Below is a small trained network, with its code and all its weights. Each question gives an input and a target symbol and asks what happens when units are switched off, that is, made to give their printed mean instead of their output.

import numpy as np


def w(rows, s, z=0):
    codes = np.array(rows[::2]) - 128.0
    scale = np.full(codes.shape[1], s)
    scale[-1] = z or s
    return codes * scale


def norm(h):
    return h / np.sqrt((h * h).mean(-1, keepdims=True) + 1e-5)


def f(y):
    return np.maximum(y, 0)


def softmax(a):
    e = np.exp(a - a.max(-1, keepdims=True))
    return e / e.sum(-1, keepdims=True)


def log_softmax(a):
    a = a - a.max(-1, keepdims=True)
    return a - np.log(np.exp(a).sum(-1, keepdims=True))


def net(x, mask):
    ids = ['βδεηλξ'.index(c) for c in x.split()]
    T = len(ids)
    res = E[ids] + P[:T]
    r = norm(res)
    for j in range(3):
        rows = slice(2 * j, 2 * j + 2)
        q, k, v = (r @ M[0][rows].T for M in (Q, K, V))
        z = softmax(np.where(np.tri(T) > 0, q @ k.T / 2**0.5, -1e9)) @ v
        o = O[0][rows]
        res = res + np.where(mask[j], z, o[:, -1]) @ o[:, :-1]
    y = f(norm(res) @ A[0][:, :-1].T + A[0][:, -1])
    res = res + np.where(mask[3:11], y, B[0][:, -1]) @ B[0][:, :-1]
    return log_softmax(norm(res)[-1] @ U[:, :-1].T + U[:, -1])


Q, K, V, O, A, B = {}, {}, {}, {}, {}, {}
E = w([
[169,122,85,137,192,120,133],'β',
[112,77,146,10,107,75,134],'δ',
[197,92,107,202,142,127,96],'ε',
[217,154,70,119,133,106,102],'η',
[237,242,130,218,198,191,148],'λ',
[209,133,157,144,184,158,121],'ξ',
],0.012)
P = w([
[201,61,130,152,107,108,201],'0',
[222,145,144,169,140,81,143],'1',
[147,91,79,112,150,152,127],'2',
[204,143,162,146,152,54,131],'3',
[129,92,111,121,94,151,185],'4',
[106,245,87,117,161,152,98],'5',
[80,98,76,106,138,182,99],'6',
[179,167,170,121,165,63,100],'7',
[103,98,115,114,70,166,192],'8',
[91,212,106,117,175,145,60],'9',
[72,105,92,120,169,161,104],'10',
[151,152,150,129,189,42,38],'11',
[92,86,119,116,156,170,99],'12',
],0.012)
Q[0] = w([
[127,164,106,121,129,83,114],'H0',
[107,85,51,83,142,211,127],'H0',
[79,145,74,106,117,251,80],'H1',
[82,73,131,148,103,196,175],'H1',
[121,72,170,89,93,71,139],'H2',
[116,158,186,154,100,200,137],'H2',
],0.016)
K[0] = w([
[117,135,92,164,132,201,139],'H0',
[113,130,139,123,183,97,8],'H0',
[135,112,104,98,206,107,6],'H1',
[140,161,153,144,170,41,124],'H1',
[101,118,150,76,64,57,156],'H2',
[165,99,129,98,114,194,183],'H2',
],0.016)
V[0] = w([
[152,125,156,88,28,138,47],'H0',
[78,68,66,101,110,73,118],'H0',
[155,193,1,143,68,102,99],'H1',
[129,157,121,10,122,81,110],'H1',
[159,186,232,144,99,154,190],'H2',
[181,106,129,145,161,224,157],'H2',
],0.0096)
O[0] = w([
[107,101,51,100,83,25,121,3],'H0',
[92,157,103,145,141,151,184,112],'H0',
[188,122,157,158,126,11,164,191],'H1',
[191,88,174,137,234,135,144,119],'H1',
[121,149,130,147,175,105,81,43],'H2',
[96,108,132,75,166,81,94,190],'H2',
],0.012,0.0061)
A[0] = w([
[65,112,205,82,91,109,142,81],'N0',
[115,235,128,201,84,89,95,18],'N1',
[17,254,132,148,84,138,62,46],'N2',
[173,169,54,129,144,119,85,22],'N3',
[67,44,133,89,173,74,140,253],'N4',
[47,54,153,129,86,49,115,147],'N5',
[153,91,166,176,99,67,136,114],'N6',
[97,226,177,167,162,112,127,149],'N7',
],0.01,0.003)
B[0] = w([
[114,93,133,177,198,122,134,149],'N0',
[41,114,184,44,164,117,198,176],'N1',
[141,10,16,153,153,122,120,163],'N2',
[112,133,147,190,142,163,151,161],'N3',
[80,133,150,175,94,99,83,253],'N4',
[120,131,137,165,187,151,114,165],'N5',
[161,98,89,111,135,176,94,191],'N6',
[63,191,100,167,22,99,138,223],'N7',
],0.011,0.0057)
U = w([
[97,198,145,235,84,134,167,218],'β',
[151,116,138,201,254,188,175,87],'δ',
[68,52,85,137,124,71,229,254],'ε',
[223,120,94,172,110,20,178,82],'η',
[101,135,175,38,123,80,61,120],'λ',
[138,88,23,239,96,196,80,81],'ξ',
],0.0067,0.0017)

Each question gives the input, a string of symbols that net reads in full, and the target symbol t.
The units are the heads (2 rows each of Q, K, V and O) and the neurons (one row each of A and B). Each row of codes is followed by its name. A weight is (code - 128) times the scale printed after its matrix; where a second scale follows, it is the last column's (O, A, B and U).
mask holds one flag per unit, heads first, then neurons. A switched-off unit (its flag False) gives its mean, the last column of its rows in O or B, instead of its output. The means were averaged over made-up inputs and are rounded, as every weight is.
A unit's drop is (log p(t) with every unit on - log p(t) with that unit switched off) / (log p(t) with every unit on - log p(t) with every unit switched off).
The circuit of an input: a set's keep is (log p(t) with only the set's units on - log p(t) with every unit switched off) / (log p(t) with every unit on - log p(t) with every unit switched off). Starting from all 11 units, units are removed one at a time, each time the one whose removal leaves the highest keep (on an exact tie, the one counted first), for as long as the keep stays at least 0.8.
units of the circuit, in order: the units of the circuit, biggest drop first
most important unit: the unit with the biggest drop
which heads matter: for each layer, one digit per head in row order, 1 if its drop is at least 0.15 and else 0, layers parted by /
input β β β ε, target β: units of the circuit, in order	[H1, N7, H0]
input ε β ξ δ, target ε: units of the circuit, in order	[H1, N1, H2, N2]
input β ξ β ε ξ β δ η, target ξ: units of the circuit, in order	[H1, N2]
input ξ β δ β λ δ β δ λ ξ ξ β, target λ: which heads matter	110
input ξ ε β η δ β β η ξ δ δ η β, target η: which heads matter	110
input β ξ η, target η: which heads matter	010
input β β β ξ ξ δ β β β β δ, target δ: most important unit	H2
input β δ ξ δ β δ, target ξ: units of the circuit, in order	[N2, H2]
input β β ε β β β δ β, target β: units of the circuit, in order	[N7, H0]
input β β β β β β ε δ β δ, target ε: units of the circuit, in order	[H1, N1, N2]
input ε ε β η β ξ β, target λ: units of the circuit, in order	[H2, H0]
input β δ δ β β β β δ ε β β ξ, target ε: units of the circuit, in order	[H1, N1, N2]
input ξ δ ε β ξ λ, target ε: which heads matter	010
input ξ η δ β η δ η δ β ε, target η: which heads matter	010
input β β β β, target β: units of the circuit, in order	[H1]
input ξ δ β δ β λ λ β δ η, target λ: which heads matter	101
input λ β β η β δ β, target ε: which heads matter	101
input λ β ξ η, target λ: units of the circuit, in order	[H0, H1, N1]
input β ε η ξ, target β: which heads matter	010
input β β β δ, target β: which heads matter	111
